(in the rows, 128 means zero)
Each row of numbers stands for one object and depends on some of the facts below. Use the named rows to name the rest.

There are 3 kinds of fact about the objects: Δ, ω, α.
Δ: is of sort; ω: is directly followed by; α: is directly part of
banota {Δ=781, ω=taplok, α=greres}
baplin {Δ=781}
betra {Δ=538}
bikirak {Δ=538, ω=telate, α=gemur}
biko {Δ=538, ω=drume, α=gemur}
bimi {Δ=538, ω=memem, α=dritru}
binu {Δ=233, α=skestum}
biruk {Δ=538, α=betra}
brakir {Δ=538, α=filebrak}
braska {Δ=799, ω=kevi, α=dreskobu}
braske {Δ=538, α=lilal}
brasur {Δ=678, ω=lonir, α=brisudu}
brenupler {Δ=538}
breren {Δ=538, ω=roklur, α=gasu}
brisudu {Δ=538}
dasin {Δ=889, ω=pegran, α=skivas}
dinen {Δ=233, ω=flumok, α=grutrul}
divam {Δ=678}
doflovo {Δ=538, ω=plene, α=greres}
draflis {Δ=799, ω=kozi, α=fisan}
dredi {Δ=889, α=divam}
dreduzak {Δ=706}
dregri {Δ=538, ω=dasin, α=skivas}
dreskobu {Δ=706}
dreso {Δ=233}
driginal {Δ=781}
drikigal {Δ=781, α=grerol}
dririplo {Δ=799, α=gemur}
dritru {Δ=538}
droflok {Δ=781, α=skisom}
drume {Δ=538, ω=dustivo, α=gemur}
drurostes {Δ=678, ω=ruskis, α=skibak}
duleflos {Δ=538, ω=saskin, α=skestum}
dustivo {Δ=538, ω=dririplo, α=gemur}
fasten {Δ=538, ω=trezutron, α=dreso}
favol {Δ=538, ω=rimas, α=skefem}
febe {Δ=678, ω=lofu, α=brisudu}
fetren {Δ=678, ω=brasur, α=brisudu}
filebrak {Δ=706}
fisan {Δ=538}
flalan {Δ=781}
flatro {Δ=889, ω=vaplidru, α=divam}
flegro {Δ=781, ω=tristen, α=toklis}
flife {Δ=799, α=dreskobu}
flitrer {Δ=889, ω=seni, α=kefal}
flumok {Δ=538, α=grutrul}
gafe {Δ=538}
gasu {Δ=678}
gedri {Δ=781, ω=trustem, α=driginal}
gemur {Δ=799}
gidra {Δ=538, ω=zoskal, α=fisan}
giklem {Δ=678, α=troplem}
greres {Δ=678}
grerol {Δ=781}
gripla {Δ=538, α=brenupler}
grodo {Δ=538, ω=supli, α=fisan}
grutrul {Δ=889}
guskos {Δ=538, ω=fetren, α=brisudu}
guvus {Δ=233, ω=dinen, α=grutrul}
kefal {Δ=678}
keklalom {Δ=538, α=plodrerol}
kevi {Δ=233, ω=flife, α=dreskobu}
kledram {Δ=706, ω=gripla, α=brenupler}
kleze {Δ=678, ω=flitrer, α=kefal}
klikom {Δ=781, ω=zizes, α=divam}
klolal {Δ=781, ω=flatro, α=divam}
kozi {Δ=799, ω=nazubru, α=fisan}
kube {Δ=233, α=greres}
kunor {Δ=889, ω=nipo, α=greres}
kuples {Δ=538, ω=droflok, α=skisom}
kuzol {Δ=781, ω=dredi, α=divam}
lefe {Δ=233, α=baplin}
lilal {Δ=538}
lilu {Δ=538}
lipluse {Δ=538, ω=kledram, α=brenupler}
lodror {Δ=799, ω=binu, α=skestum}
lofu {Δ=678, α=brisudu}
logun {Δ=889, ω=tebrasel, α=dreduzak}
lonir {Δ=889, ω=poge, α=brisudu}
luske {Δ=233, ω=breren, α=gasu}
memem {Δ=781, α=dritru}
modra {Δ=678}
muke {Δ=538, ω=bimi, α=dritru}
mutrabis {Δ=889, α=flalan}
nadrom {Δ=678, α=skibak}
naflimes {Δ=233, ω=ribrul, α=driginal}
nakler {Δ=889, ω=nuze, α=filebrak}
nazubru {Δ=233, ω=gidra, α=fisan}
nebir {Δ=233, α=lilu}
nerum {Δ=889, α=kefal}
nipo {Δ=781, ω=banota, α=greres}
niril {Δ=889, ω=keklalom, α=plodrerol}
nuskek {Δ=781, ω=pomir, α=fisan}
nuskos {Δ=781}
nuze {Δ=799, ω=skoma, α=filebrak}
pebin {Δ=706}
pegran {Δ=706, ω=sigunal, α=skivas}
piflebo {Δ=233}
pivu {Δ=538}
plene {Δ=538, ω=kunor, α=greres}
plodrerol {Δ=781}
pluplor {Δ=538, ω=zabrik, α=gafe}
poge {Δ=233, ω=sakas, α=brisudu}
pomir {Δ=781, ω=grodo, α=fisan}
punuvi {Δ=233, α=piflebo}
rarol {Δ=889, ω=vanin, α=pebin}
renir {Δ=678, ω=luske, α=gasu}
rezavin {Δ=538, ω=duleflos, α=skestum}
ribrul {Δ=538, ω=suti, α=driginal}
riflan {Δ=678, α=skefem}
rimas {Δ=799, ω=riflan, α=skefem}
roklur {Δ=781, α=gasu}
ruplin {Δ=781}
ruskis {Δ=781, ω=nadrom, α=skibak}
sakas {Δ=538, ω=febe, α=brisudu}
saskin {Δ=233, ω=sostu, α=skestum}
seni {Δ=799, ω=stafon, α=kefal}
sigunal {Δ=781, α=skivas}
sikuplum {Δ=799, ω=vogrotan, α=tratir}
skefem {Δ=538}
skestis {Δ=781, α=gafe}
skestum {Δ=781}
skibak {Δ=538}
skisom {Δ=538}
skistom {Δ=538, ω=triflu, α=ruplin}
skivas {Δ=706}
skode {Δ=538}
skoma {Δ=538, ω=sopir, α=filebrak}
skuplil {Δ=538, ω=zestal, α=dreduzak}
sopir {Δ=706, ω=brakir, α=filebrak}
sostu {Δ=706, ω=lodror, α=skestum}
stafon {Δ=678, ω=nerum, α=kefal}
stazu {Δ=538, ω=braske, α=lilal}
stibedrol {Δ=233, α=vosebrer}
supli {Δ=538, ω=draflis, α=fisan}
suti {Δ=538, α=driginal}
taplok {Δ=889, ω=kube, α=greres}
tatro {Δ=706, α=nuskos}
tebrasel {Δ=799, α=dreduzak}
telate {Δ=889, ω=biko, α=gemur}
toklis {Δ=799}
tratir {Δ=799}
trezutron {Δ=678, α=dreso}
triflu {Δ=678, α=ruplin}
tristen {Δ=678, α=toklis}
troplem {Δ=233}
trugren {Δ=538, ω=niril, α=plodrerol}
trustem {Δ=781, ω=naflimes, α=driginal}
tuklan {Δ=799, ω=dregri, α=skivas}
vanin {Δ=781, α=pebin}
vaplidru {Δ=799, ω=kuzol, α=divam}
vesil {Δ=781, ω=tatro, α=nuskos}
vogrotan {Δ=538, α=tratir}
vosebrer {Δ=233}
zabrik {Δ=233, ω=skestis, α=gafe}
zestal {Δ=799, ω=logun, α=dreduzak}
zizes {Δ=538, ω=klolal, α=divam}
zoskal {Δ=233, α=fisan}

Known rows:
sikuplum: [112  96 165 152 121 109 100 151 148 135 149 151 111 142 128 166 144 115
 142 145 102  92 137 111 106 148 123 148 116  95 154]
nipo: [129  74 139 170 122 141  98  87 168 159 146 107 129 110 130 173 119 146
 130 154 131 122 134  97 101 138 133 146  79  84  74]
greres: [116 102 150 169 133 125 104 106 150 190 160 122  68 113 126 169 127 138
 182 128 139 120 125 107 100 135 142 111  74 103 105]
plene: [125  86 150 171 117 130  97 122 175 179 149 105 135 119 125 166 117 128
 130 141 120 117 123  99 118 129 138 134  89  87  86]
pebin: [106 108 161 147 148 111  94 118 143 137 156 157  84 136 118 175 162 145
 190 137 146 118 133 122 100 145 130 149 100 103 162]
dreduzak: [105 107 159 146 147 110  94 123 143 138 156 156  84 137 119 175 161 145
 189 137 146 116 135 122  99 146 130 149 101 102 162]
logun: [106 107 135 151 126 124 117 126 136 121 156 133  70 144 139 170 163 147
 167 147 142 107 155 107  89 164 115 142 128  88 122]
tebrasel: [103  86 138 146 133 107 110 148 134 147 142 161  98 120 123 171 129 134
 131 138 141 112 153 111  84 169 118 160 113  99  66]
plodrerol: [114  93 175 158 136 108  90  59 150 142 149 169  93 131 124 174 156 152
 145 146 141 115 146 120 104 149 119 171  89 100 149]
keklalom: [106  91 141 151 133 106 105 133 152 154 140 161 115 128 116 171 132 139
 119 130 154 121 150 112  98 163 117 174 115  96  57]
niril: [107 111 140 153 125 125 115 123 138 119 157 132  72 147 139 169 166 144
 170 148 135 104 152 107  92 160 116 139 128  88 136]
renir: [110 113 155 148 123 113 104 166 149 131 156 142  92 157 126 169 149 112
 164 130 114  89 133 109 106 146 127 137 125  93 158]
stazu: [114 102 168 155 121 107  94 137 166 142 147 149 128 150 121 166 147 120
 129 137 115 101 132 112 120 143 123 162 119  92 145]
skisom: [107 100 176 158 135  98  92  91 153 166 149 171  96 132 117 167 150 140
 143 131 142 119 139 121 113 147 122 163  96 105 132]
dredi: [ 89 124 147 151 129 163 143  76 125 109 152 140 108 148  91 172 157 161
 162 116 135 145 179 107  79 185 128 153 119  90 102]
biruk: [109  91 159 156 126 100  98 124 159 151 144 149 118 136 110 169 145 126
 133 132 137 112 154 114 108 155 119 168 109  94 112]
supli: [118  84 149 164 134 101 106  54 202 116 148 162 158 128 121 170 163 101
 153 144 128 110  91 112 123 168 105 147 133 110  74]
febe: [121 116 136 180 151 108 135 246 127 139 141 151  90 130 137 172 173 116
 153 111 143 125 176 129  67 147 117 168 124  92  61]
fasten: [114 101 168 155 121 107  94 137 165 141 147 149 128 150 122 166 147 120
 129 136 115 101 133 112 120 142 123 162 119  92 145]
lonir: [126 122 146 187 139 121 136 212 129 115 149 129  83 142 155 168 203 130
 167 135 129 120 182 126  73 142 110 159 131  83 123]
klolal: [104 108 178 153 123 156 117  57 151 106 143 154 164 153  81 174 148 146
 125 122 106 133 165 110 100 166 132 182 103  88 142]

Rows to name:
No name comes twice in this set of rows, the named rows included.
[102 104 124 148 129 122 119 128 131 124 154 136  64 138 138 172 157 153
 162 145 156 112 163 106  82 172 112 146 129  89  94] => nerum
[105 115 161 158 132 116 109  81 133 137 163 147  47 140 140 168 175 155
 190 144 143 112 149 115  97 155 118 135 107 100 165] => grutrul
[108  92 149 151 128 107 101 136 156 149 142 156 119 136 118 169 136 132
 122 132 141 113 144 112 105 157 119 170 117  94  87] => breren
[100 103 165 151 129 156 122  54 144 112 140 160 157 142  78 176 140 155
 121 119 125 145 172 110  90 176 130 187 101  90  98] => kuzol
[108  91 152 150 127 107 104 149 142 141 145 156 105 131 126 169 137 125
 137 142 121 102 144 111  95 158 120 154 114  97 110] => rimas
[125 104 152 185 146 102 123 219 144 147 133 156 128 128 133 169 173 120
 118 119 139 132 176 131  83 141 112 192 120  89  62] => sakas
[109  94 152 149 125 104  98 142 157 146 143 154 120 141 119 169 139 128
 122 135 135 107 143 111 109 154 119 169 120  92 102] => skoma
[106 109 138 150 122 123 113 130 138 118 157 130  71 150 140 169 163 144
 167 149 136 102 154 106  93 161 114 141 131  87 137] => dasin
[111  94 162 148 119 106  97 159 147 133 148 149 111 144 128 167 142 114
 139 147 103  88 139 109 106 149 122 150 118  93 156] => tuklan
[124  92 120 133 134 112  87 151 140 131 137 163 104 141  90 171 161 131
 104 183 132  88 169 110 111 157 125 149 134  93 194] => saskin
[112 116 154 155 119 126 110 126 146 113 161 126  79 158 143 167 174 135
 176 151 116  96 143 107 104 150 118 133 130  86 181] => rarol
[110 114 151 152 116 123 108 133 144 113 160 124  78 161 143 167 171 134
 173 152 117  91 147 106 104 151 117 135 133  84 183] => nakler
[ 98 118 184 152 121 146 118  90 156 127 144 154 168 159  74 167 142 131
 125 109 102 133 154 111 114 161 137 173 111  92 140] => zizes
[109  92 155 148 124 107 102 153 144 139 146 154 107 136 127 168 138 121
 137 143 115  97 143 110  99 155 121 152 115  96 126] => zestal

The same objects again, as new rows of numbers:
Known rows:
sikuplum: [108 119 153 111 112 142 185 156 140 122 131 107 173  90 119 124 136 107
 120  85  89 131 162 170 141 122 117  56 137 114 122 119  99 110 152 110]
skoma: [141 139 179  96 134 143 173 130 139 116 134  77 159  83 119 144 129  91
 119 152  83 122 165 183 124 117 129  76 111 124 101 116 105 121 161 104]
nuze: [123 110 173 102 121 145 187 146 132 119 128  90 173  93 108 131 135  97
 115  98  98 120 156 182 133 119 126  53 139 111 128 115  91 104 149 112]
bimi: [129 134 185  98 135 145 182 146 139 104 141  86 164  83 114 152 129  92
 116 119  87 116 163 184 130 123 128  75 124 116 117 118  99 125 152 112]
pegran: [139 155 177  96 145 155 192 129 137 116 126  80 154  81 116 143 126  85
 125 175  79 127 166 187 117 129 125  63 103 118 102 119 116 132 149 111]
sigunal: [134 127 179 117 130 145 190 130 126 111 118  82 165  96 108 122 143  83
 134 153  76 113 164 176 115 133 134  41 106 132 100 120 103 123 146 105]
kevi: [112 109 171  96 119 145 188 148 140 107 130  76 178  81 108 130 136  88
 121 103  96 113 153 181 145 112 133  93 117 120 118 110  76 120 146 111]
flife: [136 115 166 100 120 143 178 129 131 133 124  85 168  97 115 124 136  94
 119 126  94 128 158 182 129 114 126  56 124 118 113 115  96 101 159 105]
skefem: [144 150 172 109 114 153 183 119 148 101 156  98 147  85 133 161 126  55
 114  73  97 105 176 163 136 137 109 103 128 137 108 117 133 131 146 112]
niril: [124 119 176 125 124 137 169 133 126 101 138  88 182  92 117 130 139  97
 131  95  75 105 163 191 133 123 136  68 145 127 115 126  83 112 151 119]
dredi: [132 125 181 161 148 139 158 144 149 100  78  67 183 102 108 103 139 103
 145 166  69 112 186 170 110 152 133  22 109 149 110 140  99 106 135 131]
divam: [119  94 123 161 119 149 166 128 164 100 101  72 174 110 125 102 132  69
 118  44  99 103 210 190 124 128 102  80 136 162 115  96 110 101 140 130]
grodo: [130 149 183  92 156 123 173 129 120 131 144 110 158  93 107 134 172  82
 106 121  83 131 171 204 124 145 134 111  82 109 138 152 105 121 187 107]
lofu: [131 115 127 154 110 161 172 129 139 160 105  75 184  94 119 117 148  90
 193  92 104 101 126 205 131 192 150  10 118 103  88 142  41  83 138 135]
toklis: [140 125 159 114 100 152 189 119 142 117 145 105 157  97 129 141 133  57
 113  46 107 109 169 162 140 132 107  84 143 133 120 115 124 111 143 112]
poge: [140 123 142 112 120 165 201 147 116 127 134  76 161 101 111 139 147  71
 189 106 109 129 132 188 144 160 152  53  85 101  87 110  67 113 142 110]
ribrul: [137 144 171 104 141 152 188 126 133 122 124  81 162  87 116 136 130  86
 128 165  75 125 165 191 116 127 127  58 111 120 104 122 110 126 146 112]
skode: [145 151 171 109 115 152 184 119 149 101 158 100 147  86 134 161 127  53
 114  69  97 105 176 163 137 139 109 105 128 138 109 117 134 131 147 113]
guvus: [ 95 118 151 105 110 143 186 159 148 109 131  91 179  77 119 122 135  99
 126  94  86 124 159 169 151 115 124  95 116 125 113 112  84 126 149 109]
zabrik: [111 108 170  96 118 145 188 149 140 107 130  76 177  81 109 129 136  87
 120 101  95 112 154 181 145 112 134  93 118 121 119 111  76 120 147 110]
tatro: [131 145 190  89 140 147 185 151 143  99 144  86 155  77 114 161 125  90
 112 126  91 118 165 180 130 126 126  81 115 114 115 116 106 132 155 111]

Which object is each row?
No name comes twice in this set of rows, the named rows included.
[128 136 179 109 127 143 180 139 133 106 132  90 167  87 117 134 135  92
 129 125  80 119 163 174 132 128 130  68 121 123 109 125 100 121 152 112] => drikigal
[129 105 167 116 122 147 196 131 127 133 106  83 170 103 103 110 146  86
 125 139  88 117 160 180 112 129 128  17 116 126 111 112 101 107 142 104] => lodror
[171 170 148 111 117 174 189 135 128 107 186 105 131  98 143 196 126  51
 181  30 122 128 146 172 159 180 129  97 118  97  91 118 108 118 148 120] => brisudu
[110 138 167 112 120 141 179 156 140 100 139 101 170  81 124 134 131 108
 125 106  75 127 167 166 142 123 123  75 128 123 109 123 102 126 153 112] => gedri
[130 107 175 120 120 144 190 134 136 136 100  81 172  98 102 111 146  89
 125 146  90 110 155 170 113 140 130  10 113 129 111 122  96 106 142 106] => dririplo
[122 108 187 128  94 133 176  98 127 135 121  81 189  78 114 108 148  88
 125 153  56  72 139 176 110 125 144  19 142 147  86 133  80 120 141 100] => taplok
[108 126 182 113 139 126 186 138 134 145 105 101 180  87  94 103 185  74
 124 127  89 110 152 187 129 171 145  84  66 118 142 167  77 118 161 117] => nazubru
[142 135 178 117 153 142 165 149 142  87 108  67 163  99 113 125 126 102
 126 159  83 141 193 175 124 114 124  73 101 137 110 112 113 114 156 117] => klolal
[100 148 171 108 142 120 178 155 122 114 149 134 169  90 112 123 174  97
 114  74  76 133 172 187 143 150 128 111 100 108 147 159 102 125 179 114] => nuskek
[132 108 125 153 109 158 174 130 135 157 109  75 181  99 116 117 151  87
 190  87 104 101 130 207 129 187 151  10 116 106  85 132  42  85 141 128] => febe

Now the same objects, written a new way:
Known rows:
nipo: [ 72 100 170 133 113 150 100  85 108 119 136 127 133 132 104 137 103 121
 115 123  81 128 164 138 139 149 191 144 180 130]
taplok: [ 37 154 181 110 106 112  99 122 110 141 134 152 110 122  97 140  91 123
  85 157  86 133 144 124 155 152 180 127 144 122]
telate: [ 93 108 134 142 134 100 107 134 103 113  95 126 108 128 122 126 113 128
  86 122 139 133 128 118 129 135 108 115 160 115]
biko: [137 105 127 173 180 151 103  97 129 115 145 140 119 112 129 158 133 124
 121 127 122 138 108 116 120 114 150 150 119 119]
kledram: [115 100 109 204 138 116 103 119 145 127 116 140 113 136 121 107 154 113
 137 111 130 131 124 148 112 118 146 148 165 136]
dreduzak: [155 135 127 162 133 124 122 136 159 154 130 118 124 148 131 114 166 145
 158 148 147 129 172 168  45 123 162 141 141 149]
tristen: [ 96 101 125 150 134  98 115 142  93 119  87 117 113 130 119 116 111 121
 115 122 142 125 135 146 136 136 121 125 172 143]
flife: [121 106 140 124 150 122 114 106  93 111 122 125 105 110 121 128 100 135
  99 136 129 133 144 119 140 134 113 130 129 117]
pomir: [150  83 132 154 150 117 128 141 134 107 104 133  32  91 139 133  90  80
 175  96  99 123 152 169 130 103 117 118 196 139]
skode: [176 130 140 144 157 144 126 148 163 145 139 110 118 127 140 173 149 167
 146 149 141 132 147 132  37 119 166 130 118 136]
ruplin: [168 119 149 125 113 115 132 149 130 148 124  92 123 132 134 138 132 158
 147 147 146 121 191 153  67 132 147 130 140 145]
zoskal: [128 140 146  94 152  87 141 168 114 120 127 188  43 112 103 126  30  69
 217 140 103 141 139 165 158 119 143  87 124 134]
seni: [119 106 140 124 149 122 112 103  92 110 122 125 107 112 122 129 100 133
  97 135 130 133 144 117 143 132 114 130 129 115]
kefal: [133 138 142 108 126 106 132 157 105 145 101  96 127 145 129 124 123 150
 133 159 159 122 182 165  70 142 138 120 146 155]
vogrotan: [133  94 122 188 164 135 106 128 148 116 124 133 109 116 130 165 137 134
 123 112 124 135  98 112 109 112 150 135 141 121]
giklem: [ 95 115 124 133 143  99 116 133  90 131 102 124 116 131 118 113 106 120
 129 131 139 124 145 148 147 134 131 127 163 136]
riflan: [103 113 129 132 154 112 116 113  76 120 106 125 119 124 117 107 107 114
 118 137 139 128 146 154 143 139 120 140 151 143]
skefem: [173 130 140 145 157 144 124 146 161 144 139 111 119 129 140 171 149 167
 144 148 141 133 146 132  40 119 165 130 117 134]
drikigal: [127  97 131 152 128 110 114 120 114 131 124 122 117 121 125 128 113 127
 139 118 126 122 153 134 145 124 140 138 154 125]
vanin: [127  84 131 169 120 108 112 129 115 120 109 114 113 120 126 131 119 126
 125 109 128 123 143 132 135 125 130 136 163 131]
breren: [138 105 126 170 183 149 107 101 132 117 145 140 115 109 127 156 134 126
 124 127 121 138 108 118 118 116 149 151 120 120]

Which object is each row?
No name comes twice in this set of rows, the named rows included.
[131 107 123 172 173 137 108 120 145 128 141 140 113 115 129 163 131 135
 138 120 121 133 108 114 120 111 159 137 132 114] => biruk
[ 92  81 101  78 187  85 142 113 110 163 115 152 103  93  72  87 120 200
 151 125 127 145 134 107 151 180 123 137 147 124] => lonir
[163 132 139 143 175 119 131 150 172 127 164 202  43  99 114 163  70  71
 232 126  86 147 111 144 132  95 174 110 108 119] => gidra
[139 153 108  99 116  49 111 129  97 139 127 175 133 136 122 125  96  92
 153 146 176 140 123 106 172 105 118 103  62  87] => dredi
[ 69 107 166 216 172 176  92 135 149 123 145 118 119 143 132 173 121 152
  89 116  85 121 121 117 120 125 183 133 192 113] => doflovo
[101 113 131 121 160 118 114 114  72 111 106 121 114 119 119 123  96 124
 104 143 140 129 137 137 146 137 119 132 139 135] => naflimes
[132 135 142  80 146  96 131 135 133 133 126 166  22  76 125 145  64  86
 183 134  94 130 150 146 158 102 141 103 138 119] => kozi
[ 96  78 101 124 192  86 145 131  90 158 108 132 107  91  76  73 119 190
 149 132 136 133 135 138 162 178 107 160 149 159] => brasur
[113 111 105 154 146 126 102  76 134 133 134 159 131 138 113 104 146 102
 161 119 125 137 136 147 124 119 176 150 152 122] => sostu
[117 113 127 113 112 100 110  99 114 149 130 134 119 105 120 138 119 117
 152 130 121 122 154 130 163 116 169 143 135 123] => sigunal

